Here is a tiny trained network, its code and every weight. The questions are about switching its units off for an input and a target symbol, where a switched-off unit gives its printed mean instead of its output.

import numpy as np


def w(rows, s, z=0):
    codes = np.array(rows[::2]) - 128.0
    scale = np.full(codes.shape[1], s)
    scale[-1] = z or s
    return codes * scale


def f(y):
    return np.maximum(y, 0)


def softmax(a):
    e = np.exp(a - a.max(-1, keepdims=True))
    return e / e.sum(-1, keepdims=True)


def log_softmax(a):
    a = a - a.max(-1, keepdims=True)
    return a - np.log(np.exp(a).sum(-1, keepdims=True))


def net(x, mask):
    ids = ['βεζηθλστ'.index(c) for c in x.split()]
    T = len(ids)
    res = E[ids] + P[:T]
    u = 0
    for l in range(2):
        r = res
        for j in range(2):
            rows = slice(2 * j, 2 * j + 2)
            q, k, v = (r @ M[l][rows].T for M in (Q, K, V))
            z = softmax(np.where(np.tri(T) > 0, q @ k.T / 2**0.5, -1e9)) @ v
            o = O[l][rows]
            res = res + np.where(mask[u + j], z, o[:, -1]) @ o[:, :-1]
        u += 2
        y = f(res @ A[l][:, :-1].T + A[l][:, -1])
        res = res + np.where(mask[u : u + 8], y, B[l][:, -1]) @ B[l][:, :-1]
        u += 8
    return log_softmax(res[-1] @ U[:, :-1].T + U[:, -1])


Q, K, V, O, A, B = {}, {}, {}, {}, {}, {}
E = w([
[118,65,117,115],'β',
[242,194,117,80],'ε',
[158,186,190,72],'ζ',
[127,200,6,136],'η',
[82,90,90,86],'θ',
[193,120,160,146],'λ',
[103,165,139,36],'σ',
[192,53,124,115],'τ',
],0.016)
P = w([
[74,130,185,255],'0',
[86,123,188,223],'1',
[97,122,171,202],'2',
[112,111,165,174],'3',
[121,114,152,155],'4',
[128,105,155,126],'5',
[144,106,138,111],'6',
[148,102,138,96],'7',
],0.0074)
Q[0] = w([
[215,209,106,120],'0.h1',
[3,204,223,2],'0.h1',
[50,16,47,116],'0.h2',
[41,226,70,124],'0.h2',
],0.051)
K[0] = w([
[152,180,187,77],'0.h1',
[36,254,59,126],'0.h1',
[58,54,94,116],'0.h2',
[98,200,58,94],'0.h2',
],0.068)
V[0] = w([
[152,122,65,152],'0.h1',
[93,158,153,255],'0.h1',
[175,87,124,47],'0.h2',
[190,72,112,21],'0.h2',
],0.0085)
O[0] = w([
[139,46,143,129,23],'0.h1',
[253,127,93,121,176],'0.h1',
[140,134,145,181,252],'0.h2',
[167,139,152,227,200],'0.h2',
],0.0047,0.00016)
A[0] = w([
[22,128,162,139,44],'0.n1',
[135,214,165,254,63],'0.n2',
[78,47,85,62,83],'0.n3',
[50,112,158,237,97],'0.n4',
[121,141,117,125,17],'0.n5',
[189,177,131,109,7],'0.n6',
[79,155,241,229,115],'0.n7',
[95,125,117,141,2],'0.n8',
],0.013,0.0083)
B[0] = w([
[64,150,219,82,164],'0.n1',
[252,142,191,11,233],'0.n2',
[169,254,207,121,253],'0.n3',
[146,166,197,217,181],'0.n4',
[109,93,6,167,128],'0.n5',
[52,128,196,156,190],'0.n6',
[64,48,12,73,246],'0.n7',
[178,43,97,109,128],'0.n8',
],0.014,0.0023)
Q[1] = w([
[120,73,220,94],'1.h1',
[62,155,63,164],'1.h1',
[93,3,102,41],'1.h2',
[180,119,181,97],'1.h2',
],0.056)
K[1] = w([
[183,149,35,208],'1.h1',
[168,136,237,51],'1.h1',
[254,228,244,169],'1.h2',
[49,179,135,170],'1.h2',
],0.045)
V[1] = w([
[80,14,245,73],'1.h1',
[124,66,255,84],'1.h1',
[110,167,43,91],'1.h2',
[170,134,172,158],'1.h2',
],0.0051)
O[1] = w([
[138,64,254,105,89],'1.h1',
[144,80,223,153,179],'1.h1',
[79,125,62,134,40],'1.h2',
[175,150,158,137,253],'1.h2',
],0.0052,0.0012)
A[1] = w([
[77,103,144,89,58],'1.n1',
[26,147,173,127,48],'1.n2',
[82,142,70,125,4],'1.n3',
[107,19,158,245,152],'1.n4',
[87,151,142,42,41],'1.n5',
[188,97,75,172,112],'1.n6',
[152,21,75,216,63],'1.n7',
[166,3,112,165,112],'1.n8',
],0.015,0.011)
B[1] = w([
[63,166,103,115,159],'1.n1',
[171,215,110,229,199],'1.n2',
[62,108,210,175,136],'1.n3',
[90,250,155,21,247],'1.n4',
[91,20,131,110,200],'1.n5',
[162,156,69,103,199],'1.n6',
[130,27,192,157,165],'1.n7',
[122,54,121,243,253],'1.n8',
],0.021,0.005)
U = w([
[145,183,115,243,30],'β',
[90,114,161,203,13],'ε',
[226,127,155,152,52],'ζ',
[143,169,1,171,140],'η',
[46,152,52,217,155],'θ',
[160,94,83,219,253],'λ',
[100,102,62,130,166],'σ',
[98,181,98,153,147],'τ',
],0.0051,0.0043)

Each question gives the input, a string of symbols that net reads in full, and the target symbol t.
The units are the heads (2 rows each of Q, K, V and O) and the neurons (one row each of A and B). Each row of codes is followed by its name. A weight is (code - 128) times the scale printed after its matrix; where a second scale follows, it is the last column's (O, A, B and U).
mask holds one flag per unit, layer by layer, with each layer's heads first. A switched-off unit (its flag False) gives its mean, the last column of its rows in O or B, instead of its output. The means were averaged over made-up inputs and are rounded, as every weight is.
A unit's drop is (log p(t) with every unit on - log p(t) with that unit switched off) / (log p(t) with every unit on - log p(t) with every unit switched off).
The circuit of an input: a set's keep is (log p(t) with only the set's units on - log p(t) with every unit switched off) / (log p(t) with every unit on - log p(t) with every unit switched off). Starting from the 12 units with the biggest drops (on a tie, the unit counted first), units are removed one at a time, each time the one whose removal leaves the highest keep (on an exact tie, the one counted first), for as long as the keep stays at least 0.8.
circuit, biggest first: the units of the circuit, biggest drop first
unit that matters most: the unit with the biggest drop
k most important neurons: the k neurons with the biggest drops, biggest first
k most important neurons of layer l: the k neurons of layer l with the biggest drops, biggest first
which heads matter: for each layer, one digit per head in row order, 1 if its drop is at least 0.15 and else 0, layers parted by /
drop when u is switched off: that unit's drop, to one decimal
input β λ η σ, target σ: which heads matter : 11 / 10
input λ λ θ β η θ λ, target η: which heads matter : 00 / 10
input β ε ε, target ζ: circuit, biggest first : (0.n2, 0.h2, 1.h1)
input ζ β β, target τ: 2 most important neurons of layer 0 : (0.n2, 0.n4)
input β β θ λ, target λ: which heads matter : 00 / 00
input η η λ λ σ ζ σ, target σ: which heads matter : 01 / 00
input ζ τ β η λ, target η: which heads matter : 01 / 10
input σ ζ β, target τ: 3 most important neurons of layer 0 : (0.n4, 0.n2, 0.n3)
input ε β σ ζ, target σ: which heads matter : 10 / 00
input β τ β ε, target ζ: unit that matters most : 0.h2
input θ λ ζ τ, target ε: 3 most important neurons of layer 0 : (0.n3, 0.n2, 0.n7)
input τ ζ λ, target λ: 2 most important neurons : (1.n8, 0.n7)
input β θ τ ζ ζ, target σ: 2 most important neurons : (0.n7, 1.n5)
input β θ β σ, target θ: most important neuron of layer 1 : (1.n2)
input λ ε ζ σ, target θ: drop when 0.h1 is switched off : 1.3
input σ σ θ τ, target ε: drop when 0.n3 is switched off : 0.2
input λ λ β θ, target β: drop when 0.n7 is switched off : 0.1
